Each row is followed by its tier, which names the range that a hidden value of the row falls in. A new part has a new value, new ranges and new names.
[7 -1 11 4 9 -6 -22 -35 1 12 10 3 -3 -10 3 2 -15 -1 3 -5 13 8 -8 -9 -5 -20 4 -48 -7 1 1 -3 1 -1 1 1 1 4 14 -7 -4 3 -4 -3 9 8 3 14 -3 2 -3] : N
[-1 6 14 -3 4 0 -21 3 11 -12 7 0 -3 10 23 -21 -6 2 -7 -16 0 -2 -26 29 2 -63 19 19 -10 -14 -3 -58 -1 8 -6 0 -1 9 26 15 -12 5 -13 6 -15 -2 -4 -4 -7 9 12] : Q
[2 2 -7 6 2 11 -16 0 1 1 -6 6 10 -3 8 5 1 0 -9 14 0 -1 -2 -11 3 -8 -5 -9 -5 5 0 7 -1 1 7 -7 -2 5 -11 -1 -2 -3 0 0 6 0 3 -1 2 -5 -3] : B
[-1 8 0 1 3 -2 -37 26 9 -19 -1 7 3 15 27 -14 -5 1 -13 13 -1 0 -23 17 8 -49 20 4 -8 -8 -1 -43 1 7 0 -12 -3 4 30 10 -13 2 -11 5 4 -2 0 0 -9 4 4] : Q
[4 -1 11 -3 5 -4 -10 -19 4 4 7 -1 -5 -3 5 -4 -10 0 4 -11 7 4 -10 6 -3 -25 11 -19 -6 -7 0 -15 0 0 -3 2 1 3 12 -1 -4 7 -5 -2 -5 5 -1 6 -5 5 1] : B
[3 2 6 3 4 1 -16 -8 1 1 3 3 3 -2 8 -3 -5 0 -3 1 5 1 -8 2 -3 -18 3 -4 -5 2 0 -9 0 1 1 -2 -1 3 5 -1 -4 0 -3 1 1 2 2 3 -2 1 0] : B
[4 -5 -1 2 -1 -3 4 -14 -9 12 2 -2 -2 -12 -16 9 -3 -2 9 6 4 6 12 -23 -7 32 -13 -26 6 9 2 39 2 -8 3 5 1 -5 -13 -11 5 -3 7 -3 10 5 3 8 5 -5 -6] : N
[-1 6 0 -3 4 -4 -25 18 10 -18 1 5 -2 16 26 -10 -4 1 -8 3 1 -2 -21 20 4 -47 19 3 -8 -7 -1 -44 0 6 1 -7 -3 6 26 10 -9 4 -10 4 4 -2 -1 -1 -7 6 6] : Q
[4 -2 16 0 5 -6 -5 -31 -3 12 11 -3 -6 -11 -4 -5 -12 0 6 -15 10 6 0 -6 -7 -8 1 -24 -1 -2 1 -1 2 -1 -2 5 2 -1 9 -3 -5 2 -1 -1 -8 7 1 12 -1 3 3] : N
[-4 5 -10 2 0 9 -13 29 3 -15 -10 6 12 8 13 0 8 1 -13 22 -5 -6 -3 3 6 -9 7 24 -3 2 -1 -8 -2 3 4 -11 -3 3 -9 5 -1 -5 -3 2 2 -6 0 -10 1 -3 -2] : Q
[-10 2 -23 4 -8 17 14 36 -7 -11 -22 5 18 7 -3 7 24 1 -15 35 -16 -12 17 -8 13 42 -17 57 5 10 -1 31 -3 -1 7 -11 -3 -2 -37 2 12 -13 9 3 0 -10 1 -18 10 -12 -5] : N
[1 -1 7 8 3 3 -3 -25 -8 14 3 -1 2 -13 -6 1 -4 0 1 -1 5 4 7 -14 -4 10 -8 -15 1 6 1 19 1 -3 3 3 1 -2 0 -7 0 -5 4 0 -2 4 3 7 2 -5 -4] : N
[5 0 3 1 7 -3 -19 -12 5 2 5 3 -2 0 12 2 -9 -1 -2 1 8 5 -12 1 -5 -33 11 -23 -7 -2 1 -18 1 2 0 -2 -1 5 10 -3 -3 3 -5 -2 6 3 1 6 -4 4 -2] : B
[0 2 4 9 -2 -2 -4 -2 -16 12 -1 -1 4 -11 -10 2 2 0 -5 25 1 6 16 -17 -6 36 -20 -12 9 10 2 25 3 -4 4 0 2 -10 -20 -5 -5 -14 5 0 -1 0 7 9 2 -7 -4] : N
[-3 0 0 4 -2 7 13 -6 -6 7 -5 0 6 -6 -9 3 7 0 -7 10 -4 -4 17 -9 2 23 -15 14 3 6 0 27 0 -3 3 1 1 -3 -22 -2 4 -6 5 1 -5 -2 1 -6 5 -7 -2] : N
[3 3 0 8 7 8 -39 -9 3 -2 0 10 11 -1 24 4 -4 -1 -13 17 7 1 -15 -7 4 -35 2 -22 -12 4 0 -9 -1 1 8 -11 -4 11 -7 -3 -7 -2 -3 0 12 4 3 2 -1 -4 -5] : Q
[7 -4 15 4 6 2 0 -56 -4 23 11 -3 -6 -19 -9 0 -13 -1 5 -33 11 6 5 -15 -6 0 -11 -33 -3 2 0 22 1 -4 0 11 4 2 -8 -10 1 3 2 -2 -7 8 1 11 1 1 -1] : N
[-6 5 -13 3 -1 17 -9 25 5 -16 -14 7 16 10 17 4 10 1 -17 26 -9 -10 -6 5 11 -14 3 41 -5 3 -2 -6 -3 5 6 -12 -4 7 -15 7 3 -2 -1 2 3 -7 -1 -14 4 -6 -1] : Q
[6 -3 6 -4 5 -10 -5 -9 7 7 8 0 -9 -4 2 6 -9 -1 7 -16 9 6 -12 -1 -8 -14 8 -33 -5 -2 1 -8 0 -1 -2 5 0 2 11 -6 -1 12 -3 -3 7 4 -1 6 -2 6 -2] : N
[-2 5 -5 3 1 13 -17 7 10 -11 -5 4 10 4 17 -3 4 2 -20 3 -4 -7 -8 6 7 -35 4 32 -9 1 -2 -17 -2 6 1 -7 -3 9 -4 6 -2 0 -4 3 -5 -4 -2 -10 2 -2 1] : Q
[-7 7 2 -3 -3 -5 -5 38 3 -21 -3 0 -1 15 7 -17 5 3 -4 0 -7 -3 -11 25 1 -16 12 28 4 -12 -1 -37 2 6 -5 -5 -1 -4 25 15 -9 0 -6 7 -8 -7 -2 -6 -6 4 8] : Q
[14 -13 15 -8 6 -22 14 -59 -2 28 22 -8 -25 -18 -21 17 -25 -5 32 -41 20 22 -2 -15 -20 13 7 -63 3 0 4 16 3 -8 -5 19 5 -4 14 -20 4 13 0 -12 18 15 -1 27 -5 12 -4] : N
[2 0 0 3 1 -2 -10 9 -3 -4 -3 3 3 1 4 0 0 0 -3 15 -1 1 -5 0 -1 2 -1 -6 1 1 1 -10 1 0 2 -5 -1 -2 8 2 -4 -3 -1 0 5 -1 2 4 -2 -2 -1] : B
[0 2 -6 1 -2 0 -7 19 2 -6 -2 4 2 5 7 2 1 0 -5 9 -3 0 -3 2 2 -3 4 1 -2 0 0 -5 -1 1 2 -6 -2 2 4 1 1 -2 -1 1 4 -2 0 -4 -2 1 -3] : B
[1 2 0 1 1 4 -12 3 5 -7 -2 4 2 4 13 0 -1 1 -3 7 0 -4 -8 4 5 -21 3 6 -6 1 -1 -5 -1 3 2 -5 -2 7 -3 3 -3 2 -2 2 -1 0 0 0 1 -1 1] : B
[4 0 9 1 7 -6 -21 -21 5 6 9 1 -4 -4 9 -2 -13 -1 3 -13 13 5 -13 13 -4 -35 10 -32 -9 -2 0 -17 0 2 0 2 -1 5 10 -4 -5 6 -5 -2 6 4 0 8 -5 5 0] : B
[5 -5 7 -2 2 -11 8 -19 -7 12 8 -3 -10 -8 -14 8 -9 -2 14 -10 8 9 2 -11 -8 15 0 -44 4 1 3 7 2 -5 0 6 3 -5 2 -10 2 0 3 -5 11 6 2 14 -2 3 -3] : N
[5 -4 9 5 1 -9 -3 -30 -12 17 6 -2 -5 -15 -12 6 -10 -2 7 0 8 10 9 -18 -11 22 -11 -38 7 8 3 28 2 -5 2 3 2 -7 -4 -12 -1 -5 5 -3 7 6 3 13 4 -2 -4] : N
[6 -6 8 -1 6 5 5 -50 4 15 11 -3 -3 -13 -8 6 -9 -1 9 -30 11 3 3 -11 -2 -6 -1 -21 -5 -1 0 13 -2 -2 0 12 2 6 -5 -8 5 7 1 -4 -5 8 -3 5 3 3 0] : N
[8 -3 6 2 8 -8 -14 -26 0 12 10 3 -3 -8 2 10 -13 -2 7 -3 12 10 -5 -9 -5 -13 4 -44 -5 2 2 9 1 -2 2 1 0 4 3 -11 0 3 0 -6 14 7 2 13 -2 3 -5] : N
[1 1 -2 4 3 10 -12 -4 4 3 -1 5 9 -2 10 4 -1 0 -9 6 4 -2 0 -4 7 -12 -1 4 -8 4 0 5 -2 1 5 -5 -2 7 -13 -2 -1 -1 0 1 1 1 1 -3 2 -1 -4] : B
[5 5 10 2 5 -9 -39 2 3 -5 5 5 0 3 21 -9 -11 0 -5 18 5 4 -19 10 -3 -40 16 -18 -7 -4 1 -23 2 4 1 -9 -1 2 19 3 -14 0 -10 1 5 2 4 7 -8 3 1] : Q
[4 -5 11 1 3 -3 13 -33 -6 17 8 -5 -6 -14 -15 -1 -8 -1 12 -18 7 6 12 -11 -10 20 -6 -24 5 1 1 21 1 -6 -3 14 3 -3 -1 -8 1 3 3 -3 -4 7 1 8 0 0 0] : N
[2 2 -13 11 3 11 -19 -2 -2 -1 -8 9 16 1 12 10 10 -1 -14 27 1 -2 -2 -11 10 -5 -6 6 -9 11 0 11 -1 0 9 -10 -4 8 -23 -4 4 -5 2 0 12 -1 3 -5 5 -7 -9] : B
[-3 7 -9 -2 1 5 -26 35 13 -26 -7 9 11 21 32 -8 6 2 -20 21 -6 -6 -23 24 12 -50 20 33 -10 -8 -3 -44 -2 9 1 -16 -5 10 10 13 -6 4 -9 5 4 -8 -2 -13 -5 3 2] : Q
[2 -3 14 0 5 3 -2 -33 4 13 9 -2 -2 -7 2 -5 -8 0 5 -25 8 2 -5 0 -5 -20 1 -10 -11 -3 -1 -6 0 0 -3 8 1 9 8 -3 -5 6 -3 -1 -12 7 -1 6 0 4 1] : B
[5 0 12 4 6 -6 -23 -18 -1 9 6 2 2 -7 9 -2 -11 0 0 0 8 8 -7 -4 -7 -23 3 -30 -4 1 1 -4 2 0 2 -3 1 1 8 -4 -8 0 -2 -1 2 5 3 15 -5 1 -2] : B
[-4 9 -10 11 -1 18 -24 28 -4 -11 -14 10 18 5 18 -4 10 2 -24 42 -8 -8 3 -5 9 -5 -15 42 -4 9 -1 -3 -1 3 10 -17 -4 4 -27 7 -4 -13 2 5 3 -8 3 -8 3 -12 -5] : B
[1 -3 -2 8 1 13 12 -27 -7 19 -3 -1 6 -17 -13 8 4 0 0 2 3 2 18 -21 0 28 -19 -3 0 10 1 44 -1 -5 4 7 1 2 -32 -9 6 -5 8 -2 -7 2 1 2 8 -7 -5] : N
[-3 3 0 -1 -3 -9 -1 27 -4 -8 -3 0 0 7 0 -6 4 1 0 12 -5 1 0 3 0 8 1 9 6 -3 0 -8 2 0 -1 -3 0 -5 12 5 -3 -4 -1 2 -3 -4 0 -3 -2 -1 2] : N
[-5 10 -15 7 2 17 -36 36 7 -23 -12 13 23 16 34 -4 8 2 -27 35 -6 -11 -16 9 17 -43 7 49 -15 3 -2 -26 -3 7 10 -19 -7 13 -10 11 -2 -4 -6 7 3 -8 0 -16 2 -7 -1] : Q
[-9 8 -14 3 -4 9 -12 45 3 -22 -14 6 13 16 18 -5 14 2 -18 32 -14 -11 -8 9 13 -11 2 54 -3 3 -1 -16 -2 5 5 -16 -4 3 -7 11 -1 -6 -1 6 -1 -11 1 -15 2 -6 0] : Q
[-18 14 -28 12 -9 31 -18 63 -4 -37 -32 12 33 26 27 -6 33 5 -40 63 -27 -24 6 6 28 3 -15 63 -1 10 -3 -3 -3 8 14 -27 -7 3 -36 20 2 -20 4 11 -1 -21 3 -33 9 -21 -1] : Q
[3 -4 1 3 1 -4 5 -17 -8 14 2 0 -3 -11 -12 7 -6 -2 7 -2 5 6 11 -17 -4 30 -8 -31 4 7 1 26 1 -4 1 3 2 -3 -7 -9 2 -2 6 -4 6 5 2 7 2 -2 -6] : N
[-2 3 -7 5 2 10 -20 11 5 -7 -7 7 12 3 20 6 3 0 -14 13 -1 -3 -4 -3 8 -13 -3 15 -7 5 -1 1 -2 2 6 -8 -4 8 -14 4 0 -2 1 0 8 -2 2 -5 1 -4 -5] : B
[2 -3 6 2 -1 -9 12 -16 -15 22 3 -7 -7 -16 -24 3 -2 -2 4 4 4 9 20 -21 -11 43 -17 -25 12 7 2 31 4 -6 -1 5 4 -11 -8 -7 1 -9 7 -2 1 3 4 12 2 -3 -5] : N
[5 3 7 -3 5 -12 -30 10 10 -13 6 5 -4 8 22 -6 -13 0 -1 -3 6 4 -23 17 -6 -44 20 -19 -9 -9 0 -38 2 6 -2 -5 -2 3 32 3 -10 6 -9 1 7 3 1 5 -9 8 3] : Q
[-1 -1 9 -5 0 -4 8 -16 5 0 6 -4 -7 0 -3 -7 -4 0 4 -27 1 -1 -4 10 -2 -14 6 8 -2 -7 -2 -10 -1 2 -7 7 2 -1 9 2 -2 5 -4 2 -13 2 -3 1 -2 6 7] : B
[4 -3 -12 -9 -1 -10 5 17 7 -7 0 1 -6 9 3 11 -1 -2 3 -1 0 -1 -8 2 2 0 12 -15 -1 -2 1 -12 -1 0 0 -2 -3 1 18 -3 7 9 1 -4 17 -1 -2 -1 -2 7 -3] : B
[4 -1 4 0 -1 -11 -6 -4 0 2 7 2 -6 -3 1 4 -6 -1 6 1 6 5 -5 0 -6 -2 7 -33 0 -1 1 -3 1 -1 0 0 1 -1 16 -3 -1 2 -3 -1 9 4 1 8 -3 4 0] : N
[-5 5 1 4 -2 16 -9 7 1 -7 -5 2 8 5 10 -11 6 2 -10 3 -6 -7 -2 10 5 -11 -1 31 -3 -1 -2 -19 0 3 0 -5 -1 3 0 8 -4 -4 -3 5 -13 -2 0 -6 1 -4 4] : B
[5 -2 -2 0 4 1 -14 -14 9 4 5 5 3 0 12 13 -8 -2 2 -4 10 4 -11 -6 -1 -23 11 -30 -11 1 2 -7 -2 0 2 -3 -3 8 4 -7 2 7 -1 -4 15 5 -1 2 -1 4 -5] : B
[3 -3 2 4 2 -1 -2 -19 -5 11 4 -1 -3 -10 -7 5 -4 -1 5 -3 6 5 6 -11 -6 18 -8 -26 2 5 1 24 0 -4 2 2 1 -2 -5 -8 0 -2 3 -2 5 4 2 8 1 -1 -2] : N
[-6 6 -10 8 -7 6 -13 34 -11 -11 -12 7 11 6 7 -5 11 2 -14 44 -12 -4 4 -3 5 15 -12 27 3 8 0 11 2 2 6 -12 -1 -8 -14 5 -3 -15 2 6 1 -8 6 -4 2 -10 -3] : N
[4 -1 10 11 1 -2 0 -25 -18 20 5 -2 -1 -19 -14 1 -8 0 4 13 7 9 15 -23 -13 30 -17 -38 8 10 3 35 4 -6 4 4 2 -9 -14 -8 -3 -12 5 -1 -1 6 8 14 1 -7 -6] : N
[0 4 0 -5 3 -3 -21 9 13 -15 1 4 4 13 21 -6 -5 1 -5 -7 0 -2 -19 20 4 -37 20 2 -8 -9 -1 -40 -1 7 -2 -6 -2 6 22 9 -4 6 -8 2 5 -2 -2 -4 -5 7 6] : Q
[-1 2 0 2 2 9 -15 -1 4 -6 -2 4 7 4 17 -3 0 1 -9 0 0 -3 -9 4 8 -30 3 14 -7 -3 -2 -15 -2 3 2 -3 -1 6 -7 4 -3 1 -3 2 -5 -1 -1 -3 0 1 3] : Q
[0 2 4 2 3 3 -15 -4 4 0 1 2 4 1 12 -7 -3 1 -7 -3 2 -2 -7 2 1 -19 4 12 -7 -2 -1 -18 -1 3 1 0 -1 6 6 2 -5 1 -5 1 -5 2 1 0 -1 2 1] : Q
[-8 0 -10 14 -10 13 27 15 -25 11 -15 1 12 -13 -29 8 20 1 -7 42 -12 -4 41 -33 2 63 -40 25 16 20 2 63 2 -8 9 -2 1 -13 -54 -6 6 -25 15 0 -2 -5 7 -2 12 -20 -9] : N
[3 -6 6 1 -1 -3 21 -28 -5 17 4 -7 -7 -14 -21 4 -3 -1 8 -15 4 5 17 -18 -5 28 -13 -17 7 6 0 35 0 -6 -1 12 4 -4 -13 -9 6 -2 7 -4 -5 5 0 5 4 -1 -1] : N
[-1 1 -6 0 2 -2 -12 13 6 -6 -3 3 3 5 12 2 0 0 -4 11 -1 0 -8 4 2 -12 6 -3 -4 1 0 -12 -1 2 1 -7 -2 2 5 3 -1 2 -2 0 10 -2 0 0 0 1 -3] : B
